Each row was made from one small tree. The marks that hang from a mark follow it in brackets, in alphabetical order. Every link used is in the known rows. Write each row's tree.
Known rows
kedu[fimer fiva gudu[gule nozo vufe]]: 30; 1; -22; 193; 118; 189; 54; -219; 21; -235; 13; 47; 92; 108; -54; -56; 34; 205; -129; -202; 225; 107; -197; 77; -37; 106; 53; 92; 166; 135; -144; -41; -520; -80; -92; 303; 200; -49; 136; 21; 141; -164; 2; -126; -71; 152; -16; -116
dige[bigis[gitos[kedu tegitel]] fiva]: -154; 128; 192; -4; -86; 109; 6; 70; 12; 309; -42; 12; -26; 118; -62; -37; -130; -191; 55; 229; 110; 24; 116; -48; 125; -126; 173; -104; 104; -57; 131; -265; -69; 80; 183; -62; -100; -91; 99; 124; 19; 129; -57; -21; 76; -105; -43; -10
kedu[fimer fiva[nabor[rege[dige]]]]: -109; -94; -23; 44; 130; 47; 150; 39; -54; -94; 148; 53; -19; 96; -48; -117; -4; 114; -128; -224; 90; 42; -197; -47; -138; 69; 162; -152; 126; 52; -63; 125; -71; 116; -99; 23; -54; 16; 120; -4; 133; -63; -46; -28; -25; 183; -11; -43
gitos[tegitel[nabor[rege]]]: 108; -51; -121; -41; 94; -46; 9; 119; -10; -10; -102; -6; 97; -138; 40; 63; -139; -41; -78; 67; -210; -69; 25; -130; -91; 82; -169; 77; -54; -49; 110; 79; 195; -7; -32; -71; -151; 69; -130; 121; -120; -19; 10; 79; 104; -48; -34; -24
kedu[fimer fiva gudu]: -178; -44; -30; 262; 40; 121; 79; -102; 22; -98; 16; 87; 139; 89; -28; -91; -87; 157; -80; -201; 209; 36; -87; -61; -173; 209; 144; -90; 225; 142; -136; -22; -252; -80; 29; 153; 35; -14; 67; 92; 135; -102; -112; -37; -109; 76; 14; -117
gitos[kedu[fimer fiva gudu[gule]]]: -38; -33; 17; 193; -77; 183; 23; -98; 129; -21; 0; -4; 161; 123; -9; -48; -41; 41; 13; -137; 224; 61; -54; 22; -46; 143; 169; 118; 165; 15; -95; -31; -167; -87; -39; 87; 163; -77; 159; 175; 193; -71; -80; -55; -50; 68; 34; 91
rege[dige nabor[bigis[gitos] gevam[fimer] tegitel]]: 173; -38; -2; -22; -31; -110; 53; 138; -32; 91; 23; -3; -45; 107; -85; 152; 108; -205; -51; 9; -23; -83; -113; 29; -179; -72; 41; 4; 122; 59; 79; 166; 278; 144; -90; -247; 153; 132; 31; -24; 59; 170; 100; 134; 155; 21; -91; -45
gitos[kedu[fiva gudu[nozo] tegitel[gule nabor]]]: 44; 72; -19; 92; -59; 164; -44; -52; 22; -149; -43; -83; 119; -46; 9; -95; -134; -28; 79; -30; 45; 36; -10; 16; -5; 191; 20; 221; 67; 91; 2; -150; 64; -308; -201; 108; 64; 6; -152; 116; 189; -88; 3; -22; -34; 65; 146; -62
vufe[fimer[tegitel[gule nabor[bigis[fiva gitos]]]]]: 21; 21; -137; 0; -2; -235; -23; -81; -105; -15; 2; 7; 57; 13; 43; 101; -52; 98; 58; -61; -102; 26; 53; 1; -23; -5; -54; 4; 33; -29; 34; 181; 35; -116; 86; 37; -154; 50; -55; -35; -76; 99; -35; 182; -38; 48; 23; 46
fiva[gitos nabor[gevam]]: -60; -115; 159; -61; 123; -49; 64; 35; -79; 26; 105; 115; -144; -11; 53; -35; 62; 125; 13; -114; -154; -89; -86; -29; -8; -55; 114; -152; -116; -137; -85; -95; 92; 16; -50; -125; 7; 129; -39; -38; -137; -59; 40; -9; 70; 134; 52; 54
vufe[fimer[tegitel[nabor[gevam[gitos]] nozo[gudu]]]]: -19; 31; -82; 80; -68; -143; -4; -8; -188; -23; -59; 7; 54; -23; 70; 121; 44; -6; 35; -2; -177; 59; 80; 37; -37; 158; -12; -54; 25; -147; -19; 235; 130; -87; 136; -11; -177; 67; -174; 79; -152; 20; -113; 30; 15; 51; 115; 2
gitos[tegitel[nabor[gevam[bigis fimer gule]]]]: 122; -98; -38; 56; 4; -149; -40; 87; -31; -104; -82; -13; -3; -128; 114; 139; 3; -103; -54; 103; -90; -64; 41; -47; -153; 65; -153; 34; -35; -97; 45; 76; 207; 10; -4; -151; -24; -54; -57; 143; -71; 46; 65; 26; 90; -91; 70; -148
gevam[fimer gitos gule[vufe]]: -274; 38; 119; 92; -67; -51; -53; -124; 66; -82; 133; 90; -173; 22; 77; 84; 279; 10; 8; 5; -63; 13; 112; 13; -79; 75; 65; -179; -176; -22; -248; 217; -62; 247; 22; -77; -144; -303; 167; 77; -45; -19; -70; -21; -196; -20; 163; -35
nozo[gudu[gule[vufe] kedu[fiva gitos]]]: 70; 21; 11; -32; -33; -66; 39; -155; 134; -4; -67; -21; 201; -14; -29; 12; -19; 170; -9; -291; 53; 8; 142; 37; 42; -11; 148; 102; 0; 24; -59; -100; -319; -115; 36; 200; 4; 7; 140; 37; 69; -102; -126; -21; -139; -45; 6; 79
bigis[fiva[gitos[kedu] nabor[rege tegitel]]]: -125; 10; 152; -51; 129; 59; 52; 64; -23; 95; 99; -50; -39; 4; -8; -99; -80; 205; 140; -75; -10; -54; -14; -54; 49; -66; 154; 38; -111; 4; -23; -105; 208; 8; -22; -29; 42; 72; 31; 57; -67; -39; 24; 43; -37; 71; -54; 194
rege[dige[bigis] nabor[gevam[fimer gule]]]: 42; -75; 182; -74; -185; -89; -12; 100; -7; 71; 32; 78; -212; 112; -46; 131; 198; -334; -58; 73; 174; -47; -117; 100; -141; -150; 49; -129; 89; 17; 30; 245; 137; 150; -94; -202; 86; -56; 75; -26; 24; 114; 60; 45; 117; 113; -51; -141
kedu[gudu[dige[bigis]]]: -152; -34; 31; 66; 51; 74; 4; -130; 114; 55; -36; 136; 44; 14; -19; -16; -134; -24; -37; 19; 185; -50; -29; -21; 43; -18; -21; -97; 40; 178; -48; -129; -95; -108; 43; 78; 83; 15; -19; 40; 31; 16; -108; 31; -41; -59; -139; -86
dige[fiva[gitos[tegitel] nabor[bigis]]]: -131; -25; 108; -70; 93; 28; 12; 56; -25; 160; 102; 62; -148; 44; -7; -63; -120; -5; -35; 145; -138; -65; -64; -107; -7; -34; 124; 7; 8; -74; 36; -191; -46; 37; -43; -114; -155; -9; 133; -9; -75; 8; 6; 97; 49; -12; 103; 18
tegitel[gule nabor[gevam[gitos] rege] nozo[gudu]]: 105; 94; 81; 103; -201; 215; 52; 164; -251; -45; -106; -55; 159; -316; 80; 45; 0; -14; -69; 90; -299; -18; 27; -220; -202; 115; -268; -10; 62; 135; -71; -182; 478; -81; -172; 18; -143; 160; -364; -249; 104; 63; -26; -3; 3; -135; 381; -131
gudu[gule kedu[fiva gitos[tegitel] rege] nozo]: 208; 116; -55; -51; 52; 118; -73; -275; 40; -220; -45; -209; 100; -14; -8; -125; 258; 4; -13; -133; 26; 107; -135; 134; 158; -31; -42; 276; 40; -117; 98; 27; -581; -184; -55; 361; 157; 111; 150; -123; 144; -213; 102; -246; 29; 88; -45; -2
gitos[kedu[fiva[nabor] gudu rege] tegitel]: -22; -30; 48; 56; 77; 131; 31; 75; 79; -57; 12; -46; 113; -12; 4; -94; -45; -46; 48; 20; 13; -5; 26; -73; -93; 216; 120; 231; 41; -98; -16; -10; -48; -146; -114; -88; 133; -2; 100; 257; 192; -106; -3; -5; 56; 60; 28; 39
nozo[gudu[dige[fiva] gule vufe[fimer]]]: 42; -87; -60; -87; 166; -23; 93; -111; 99; 69; -11; 102; 24; 30; -20; 38; -87; 141; -67; -65; 173; 27; 52; 102; 62; -30; 68; 18; 35; 57; -106; 25; -284; -34; -35; 56; 122; -140; 213; 68; -48; 28; -129; 73; -96; -54; -155; 57
vufe[fimer[tegitel[gule]]]: -32; -27; -181; 30; -12; -192; -22; -25; -80; -11; -7; 44; -2; 35; 59; 104; -50; 47; 15; -50; -103; 76; 64; 68; 23; 77; -79; -14; 25; -72; -7; 276; -82; -101; 80; 20; -179; 36; -52; -12; -178; 42; -50; 120; -23; 94; 13; 79
nozo[gudu[dige gule]]: 21; -81; -63; -14; 108; -38; 1; -101; 101; 28; -65; 88; 62; -46; -11; 84; -141; 109; -68; -145; 89; -38; 90; 21; 17; -66; -5; 14; -3; 62; -34; -42; -138; -63; -84; 63; 95; -34; 180; 29; -76; 34; -102; 61; -122; -75; -138; 67
gevam[bigis[fiva] fimer gitos gule[vufe]]: -335; -19; 252; 56; -258; -155; -102; -23; 32; -105; 173; 45; -269; -5; 88; 18; 267; 8; 139; 93; 150; -1; 114; 58; -139; -54; 68; -184; -197; 82; -262; 114; -51; 254; 49; -49; -115; -416; 268; 45; 104; 41; -15; -35; -292; -105; 269; -121
gule[vufe[fimer[tegitel[nozo[gudu[dige]]]]]]: 34; -24; -149; -63; 24; -166; -10; -17; 6; 11; 21; 38; 47; 34; -20; 142; 54; 80; -44; -139; -181; 86; 111; 103; 33; 103; -24; 26; -64; 13; -9; 65; -26; 49; 185; 62; -222; -16; 10; 103; -139; -18; -127; 43; -111; 37; -41; 118
rege[gevam[bigis[fiva] gitos] nabor[tegitel]]: 18; -13; 86; -45; -214; -46; -56; 243; -8; 18; 2; -63; -169; 37; -96; -69; 110; -124; 135; 263; 36; -32; 48; 14; -180; -126; 3; -1; -60; -98; 12; 190; 68; 104; -6; -210; 111; -94; -82; -133; 25; 21; 123; -47; 113; 55; 102; -10
gule[vufe[fimer[tegitel[nozo]]]]: 29; -12; -155; -40; -36; -139; -51; 0; -18; 21; 15; 24; 35; 57; -22; 137; 70; 60; -39; -131; -218; 105; 71; 93; 39; 109; -41; 42; -58; -34; 17; 92; -55; 83; 236; 63; -279; -1; -47; 83; -168; -38; -83; 29; -80; 62; -16; 128
gudu[dige[bigis[gitos] fiva] gule nozo vufe]: 172; 83; 49; -206; 216; 187; -18; -260; 66; -10; 27; 16; -160; 111; -111; -11; 142; -33; -103; 170; 211; 116; -144; 211; 352; -323; -61; 49; -20; 29; 47; -215; -435; 80; -41; 213; 280; -106; 225; -110; 23; 35; 77; -144; 51; 2; -273; -39
dige[bigis[fiva[gitos[tegitel]]]]: -170; 8; 148; -27; -73; -36; -53; 38; -5; 117; -50; 43; -42; 32; -11; 12; -124; 17; 111; 99; 163; -52; 133; -13; 94; -109; 79; -132; -3; 28; 80; -174; 23; -37; 180; 25; -43; 6; 70; -18; -158; 38; -22; -2; -42; -9; -98; -14
nabor[bigis[fiva] rege[gevam[gitos gule]]]: -103; -2; 9; 9; -174; 200; 33; 80; -22; 143; 88; 63; 60; 96; -81; -91; 85; -98; 39; 239; 30; -116; -210; -66; -91; -152; 3; -109; 79; 134; -2; -47; 161; 167; 1; -1; -235; -10; 55; -310; 198; 104; -61; 47; -7; -74; 148; -85
gudu[kedu[tegitel] nozo]: 153; 102; -96; 2; 38; -80; -102; -180; 2; -83; -40; -98; -46; 63; 10; -95; -28; -15; 50; -81; -23; 36; -115; 215; 237; 22; -61; 88; -24; 139; 203; -14; -195; -174; -50; 193; -32; 138; -143; 46; -160; -177; 87; -133; 24; 66; -106; -31
nozo[gudu[gule kedu[fimer[tegitel] rege]]]: 10; 14; -2; 56; 11; -144; 0; -160; 53; 35; -68; 8; 113; 7; 35; 37; -71; 141; -13; -310; 38; -17; 94; -30; 15; -3; 90; 23; 51; 15; -2; 71; -347; -97; -34; 162; 92; 43; 114; 41; -14; -79; -61; 23; -77; -27; -69; 153
bigis[fiva[nabor[gevam[fimer] rege]] gitos[kedu]]: -40; 13; 209; 9; 112; 10; 99; -14; -79; 145; 147; -1; 0; 150; -47; -76; 96; 142; 154; -179; 87; -4; -85; 72; -4; -199; 222; -30; 8; 7; -9; -99; 201; 170; 77; -49; 57; 55; 67; 151; 62; 61; 76; 7; -30; 24; -222; 123
kedu[tegitel[nabor[rege]]]: -42; -35; -171; -52; 45; -44; -23; 66; -72; -13; -54; 13; 38; -101; 28; -84; -158; -33; -38; -160; -130; -49; -22; -70; 3; 76; -90; -5; -52; 50; 75; 54; 123; -107; -31; 67; -209; 80; -348; 25; -59; -36; 35; 41; 27; -17; -34; -57
tegitel[nabor[bigis gevam[gitos gule[vufe]]]]: 81; -10; 45; 27; -124; 23; -71; -50; 8; 0; -49; -12; 71; -92; 32; 119; 114; -61; -54; 86; -117; -128; -63; -144; -137; -15; -58; -89; -14; 4; -22; -119; 301; 26; 72; -90; -91; -6; -85; -72; 105; 83; -48; 46; 41; -132; 250; -158
dige[bigis fiva[gitos]]: -279; 66; 208; -43; -109; 158; -13; 27; -28; 275; -18; 93; -117; 66; -24; -55; -136; -113; 37; 240; 86; -7; 48; -89; 120; -69; 171; -243; 89; -40; 49; -277; -119; 32; 162; 21; -148; -60; 41; -44; -78; 41; -126; -20; 14; -43; 39; -18
fimer[tegitel[gule nozo]]: 19; 142; -101; 36; -111; -33; -154; 31; -170; -73; -54; -20; -58; -55; 0; 104; -18; -51; -14; 72; -252; 86; 149; -42; 116; 41; -173; 102; -15; -167; 34; -10; 119; -65; 10; 37; -107; 167; -187; -159; -154; -3; 112; 59; -12; 7; 71; 70
fiva[gitos[tegitel] nabor]: -68; -82; 92; -121; 204; -163; 43; 88; -15; -30; 98; 96; -153; -60; 57; -54; -74; 139; 15; -71; -231; -101; 42; -77; 3; -11; 60; -15; -219; -145; -26; -6; 14; -24; -150; -154; -47; 68; 57; 44; -208; -93; 71; 71; 47; 156; 28; 100
gitos[tegitel[nabor[bigis]]]: 141; -47; -132; -3; 54; -125; -63; 71; 30; -36; -106; -14; 87; -99; 34; 109; -166; -44; -56; 104; -154; -100; 46; -118; -92; 80; -142; 111; -14; -31; 142; -5; 185; -62; -1; -118; -93; 48; -32; 83; -103; 26; 33; 126; 77; -85; 4; -64
gitos[kedu[fimer tegitel[nabor]]]: -19; -14; -79; 80; -25; -65; -23; 44; 71; -8; -15; -65; 43; 44; 58; -76; -108; -31; 76; -192; 81; 12; 21; 30; -5; 184; 85; 42; 36; -2; 31; 67; 134; -107; -24; -33; 32; -62; -80; 202; 30; -51; 33; -18; -6; 53; -26; 98
nabor[rege[dige gevam] tegitel[gule[vufe] nozo]]: 112; 82; -181; -28; -101; 227; 111; 275; -89; 14; -3; -99; 135; -113; -59; 19; 11; -137; -96; 89; -259; 50; -60; -102; -69; 25; -260; 96; 8; 67; 67; 20; 331; 184; -146; -12; -105; 138; -277; -350; 112; 90; 33; -17; 80; -4; 120; 61
fiva[nabor[rege[dige] tegitel[nozo]]]: -47; 37; 11; -12; 137; 82; 87; 182; -107; 33; 66; -26; -56; -67; -29; -43; -102; -8; -105; -87; -196; -10; -153; -117; 18; -20; -46; 5; -96; 40; 35; 53; 215; 129; -140; -102; -74; 146; -166; -52; -3; 20; 34; 35; 94; 67; 18; 53
gitos[kedu tegitel[nabor]]: 175; -11; -48; -11; 6; -44; -43; 96; 112; -7; -106; -94; 108; -67; 55; 68; -128; -100; 67; 116; -84; -36; 114; -40; -35; 158; -33; 210; -46; -149; 114; 37; 293; -89; -47; -180; 48; -29; -12; 297; -48; -33; 18; 56; 99; -22; -13; 96

Which tree is each row?
344; 38; 42; -235; 152; 15; -40; -437; 174; -126; 21; -85; -89; 138; -54; -12; 202; 57; -16; 92; 352; 78; -149; 336; 464; -350; -72; 162; -69; 156; 96; -122; -420; -74; -46; 297; 462; -2; 213; -104; 8; -83; 100; -178; 53; 16; -345; 18 : gudu[dige[bigis[fiva]] gule kedu nozo vufe]
-165; -36; 17; 89; 45; -146; 1; -51; -37; -121; 15; 53; -68; -40; 119; 115; 53; -11; 44; 110; -136; -14; 147; -32; -146; 192; -2; -69; -77; -115; -87; 280; 133; 87; -10; -139; -49; -82; -9; 180; -176; -40; -11; 24; -35; -41; -13; -38 : gevam[fimer gitos[tegitel[nabor]]]
72; 20; -46; 72; -48; -4; -25; -8; 92; 126; -28; 51; 161; 87; -45; 29; -110; -34; 27; 22; -19; -92; -9; -45; 13; -58; 27; 103; 65; 78; 70; -186; -28; -24; 10; -45; -24; 53; 163; 17; 112; 113; 2; 122; 12; -107; 9; 36 : nabor[bigis[gitos[kedu[gudu[gule]] tegitel]]]
92; -28; 10; 17; -20; 143; 26; 25; -75; 37; -72; 14; 88; -140; 49; 46; 64; -71; -102; 18; -122; -80; -171; -151; -118; -12; -119; -140; 12; -8; -8; 0; 304; 65; 7; -19; -119; 49; -255; -12; 72; 34; -64; 9; 108; -69; 108; -116 : tegitel[nabor[gevam[gule] rege]]
-105; 112; 163; -23; -107; -42; -48; -2; -6; 126; -41; -25; 25; 35; -35; -47; -127; 8; 168; -28; 201; -22; 157; -21; 110; -190; 97; -88; 11; 85; 102; -229; 91; -69; 134; 41; 16; -16; -26; -5; 36; 119; 34; 20; -56; -42; -105; 1 : dige[bigis[fiva gitos[kedu[tegitel[gule nabor]]]]]
-229; -30; 149; 51; -312; -36; -37; 156; 79; 47; 26; 4; -104; 9; 47; -119; 5; -82; 190; 140; 143; -12; 95; 6; -63; 78; 91; -184; -76; -9; -139; 59; 30; 52; 13; -123; -21; -164; 138; 78; 114; -13; -44; -83; -85; -48; 241; 22 : gevam[bigis gitos[kedu[fimer]]]
160; -38; -206; -190; 210; -98; 58; -109; 22; -130; 51; 52; -67; 2; 3; 8; 105; 73; -29; 98; 53; 84; 21; 139; 173; 51; -108; -19; -61; -34; -99; 182; 23; -48; 16; -17; 184; -17; -42; -27; -52; -8; -4; 67; 4; 45; -213; 28 : gudu[dige vufe[fimer[tegitel[gule nabor nozo]]]]
37; 101; -131; 176; 27; 60; -19; 111; -61; 17; -125; -106; 133; -107; 9; 111; -133; 100; -61; -95; -168; 64; 144; -52; 39; 159; -89; 110; -20; 43; 23; -50; 45; -13; 102; 11; -20; 44; -115; 41; -138; 42; -58; -27; -35; -73; 76; 97 : nabor[tegitel[nozo[gudu[gule[vufe[fimer]]]]]]
135; -78; -65; 64; 71; -119; -32; 39; -24; -93; -86; -16; 28; -106; 103; 158; 12; -76; -77; 68; -123; -61; 45; -49; -136; 85; -140; 60; -22; -122; 56; 96; 220; 4; 6; -144; -21; -19; -69; 152; -129; 29; 62; 33; 100; -68; 10; -116 : gitos[tegitel[nabor[gevam[fimer gule]]]]
-84; -25; -118; -112; -35; -89; -85; 80; -107; -79; 5; -30; -31; -86; 0; -230; 29; -70; 134; -145; 27; -39; -26; -69; -130; 3; -26; -65; 4; -107; 110; 87; -78; -56; 24; 63; -7; -25; -288; -158; 165; -38; 147; -44; -22; 11; -94; -72 : kedu[rege[gevam[bigis[fiva gitos]]] tegitel[nabor]]
298; -134; -155; -184; 195; -14; 106; -404; 244; -170; 98; -18; 36; 164; -35; -92; 244; 173; -130; -113; 364; 85; -90; 214; 270; -143; 66; 102; 28; 30; -101; 94; -464; -8; -48; 189; 501; -41; 280; -50; 149; -116; 28; -117; 32; 18; -300; 88 : gudu[dige gule kedu[fimer fiva] vufe]
12; 42; -9; 269; -87; 111; 22; 108; -175; -89; -34; -135; 45; -117; 109; 211; 203; -8; -61; 73; -249; 81; 149; -22; -83; 183; -180; 39; 16; 7; -126; -76; 354; 88; 103; -99; 70; 103; -225; -110; -74; 113; 81; -139; 43; -157; 234; -48 : nabor[gevam[fimer gitos] tegitel[gule[vufe] nozo]]
-62; 37; 26; -29; 71; 98; 106; 187; -109; 10; 92; -21; -67; -33; -45; -72; -4; -64; -56; 6; -197; -12; -145; -97; -29; -52; -24; -21; -105; -57; 19; 115; 232; 176; -156; -143; -57; 112; -189; -150; 35; 18; 44; -18; 128; 97; 67; 37 : fiva[nabor[rege[dige gevam[gitos]] tegitel[nozo]]]
-38; 69; -12; -4; 69; 52; 46; 132; -75; -240; 43; -101; 22; -112; -15; -164; 83; 40; -31; -65; -58; 77; 71; -38; -45; 115; 18; 142; -5; -166; -98; -59; -41; -150; -34; 10; -56; 64; 29; -142; 144; -75; 110; -77; -31; 90; 148; -142 : kedu[fiva[nabor] gitos[tegitel[gule nozo]]]
-43; 62; -66; -39; -81; 229; 152; 230; -50; 150; -18; -54; 77; -51; -50; 0; -123; -212; -70; 209; -63; -2; -70; -151; -46; -102; -138; -44; 88; 54; 88; 8; 218; 135; -141; -37; -69; 77; -198; -328; 149; 176; -22; 29; 155; -41; 88; -7 : nabor[rege[dige[bigis fiva] gevam] tegitel[gule]]
40; 34; -176; 86; 67; -22; -7; 93; 41; -2; -69; -102; 90; -116; 32; 119; -153; 146; -58; -86; -166; 36; 151; -88; 5; 96; -176; 84; -58; 102; 0; -16; 52; -42; 56; -24; -27; 37; -105; -58; -115; 78; 3; 70; -26; -58; 71; 99 : nabor[tegitel[gule[vufe[fimer]]]]
57; -106; 125; -24; -194; -24; -57; 193; -36; 92; -27; 36; -157; 21; -43; 13; 141; -137; -3; 122; -21; -44; -38; 37; -147; -52; -22; -77; 6; -7; -41; 105; 63; 55; 36; -177; -7; 27; -50; 18; -51; 4; 75; -26; 119; 13; 89; -66 : rege[nabor[gevam[bigis gitos]]]
172; -23; -58; -256; 201; 26; 81; -274; 221; 80; 81; 10; -84; 150; -60; -144; 99; 32; -18; 178; 260; 39; -65; 174; 313; -80; 96; -25; 5; 48; -19; -37; -193; 29; 67; 17; 307; -23; 95; 57; 15; -110; -24; -24; 52; -97; -348; 56 : gudu[dige[fiva] kedu vufe]
-45; 69; 22; 8; 47; -117; 52; -12; 81; 59; -93; -12; 139; -72; 25; -84; -102; 92; 89; -192; 34; -55; 151; -37; -13; 129; 122; -46; 19; 26; -14; 6; -172; -162; 38; 59; 4; 65; 37; 90; 2; -120; -92; 17; -96; -62; -82; 45 : nozo[gudu[kedu[gitos[tegitel] rege]]]
-114; -97; 114; -29; -114; -132; -99; 111; -17; 17; 50; 25; -174; -5; -10; -74; -126; 68; 108; 2; 188; -29; -53; 26; -40; -134; 15; -76; -53; 86; 11; -81; -22; 50; 65; -34; -39; -85; 79; 1; 7; 19; 64; 36; -119; -41; 3; -42 : gevam[bigis[fiva[nabor]]]
137; -7; -83; -72; 174; 205; -123; -268; 49; -45; 17; -48; -134; 50; -53; 45; 82; -66; -158; 104; 64; 103; -226; 174; 177; -204; -170; 182; 43; 5; 117; -111; -314; 22; -120; 219; 122; -55; 238; -93; -74; 14; 53; -122; -4; -6; -166; 2 : gudu[dige[fiva] gule nozo]
-184; 35; 190; -19; -123; 33; -55; 13; 21; 153; -34; 36; -36; 68; -22; -18; -111; 9; 163; 90; 222; -33; 102; 6; 127; -97; 149; -155; 20; 33; 56; -201; 51; -37; 182; 30; 2; -17; 71; 4; -89; 27; -60; -14; -63; 7; -92; 43 : dige[bigis[fiva[gitos[kedu]]]]
-9; 7; 1; -1; -197; -25; -56; 85; 28; 0; 32; 95; -110; 50; -40; -112; 109; -135; 98; 138; 128; -28; -55; 38; -77; -178; -8; -214; -32; -137; -2; 53; -109; 190; 6; -108; -32; -216; 15; -189; 132; 61; 34; -56; -23; 23; 84; -92 : rege[gevam[bigis[gitos] gule]]
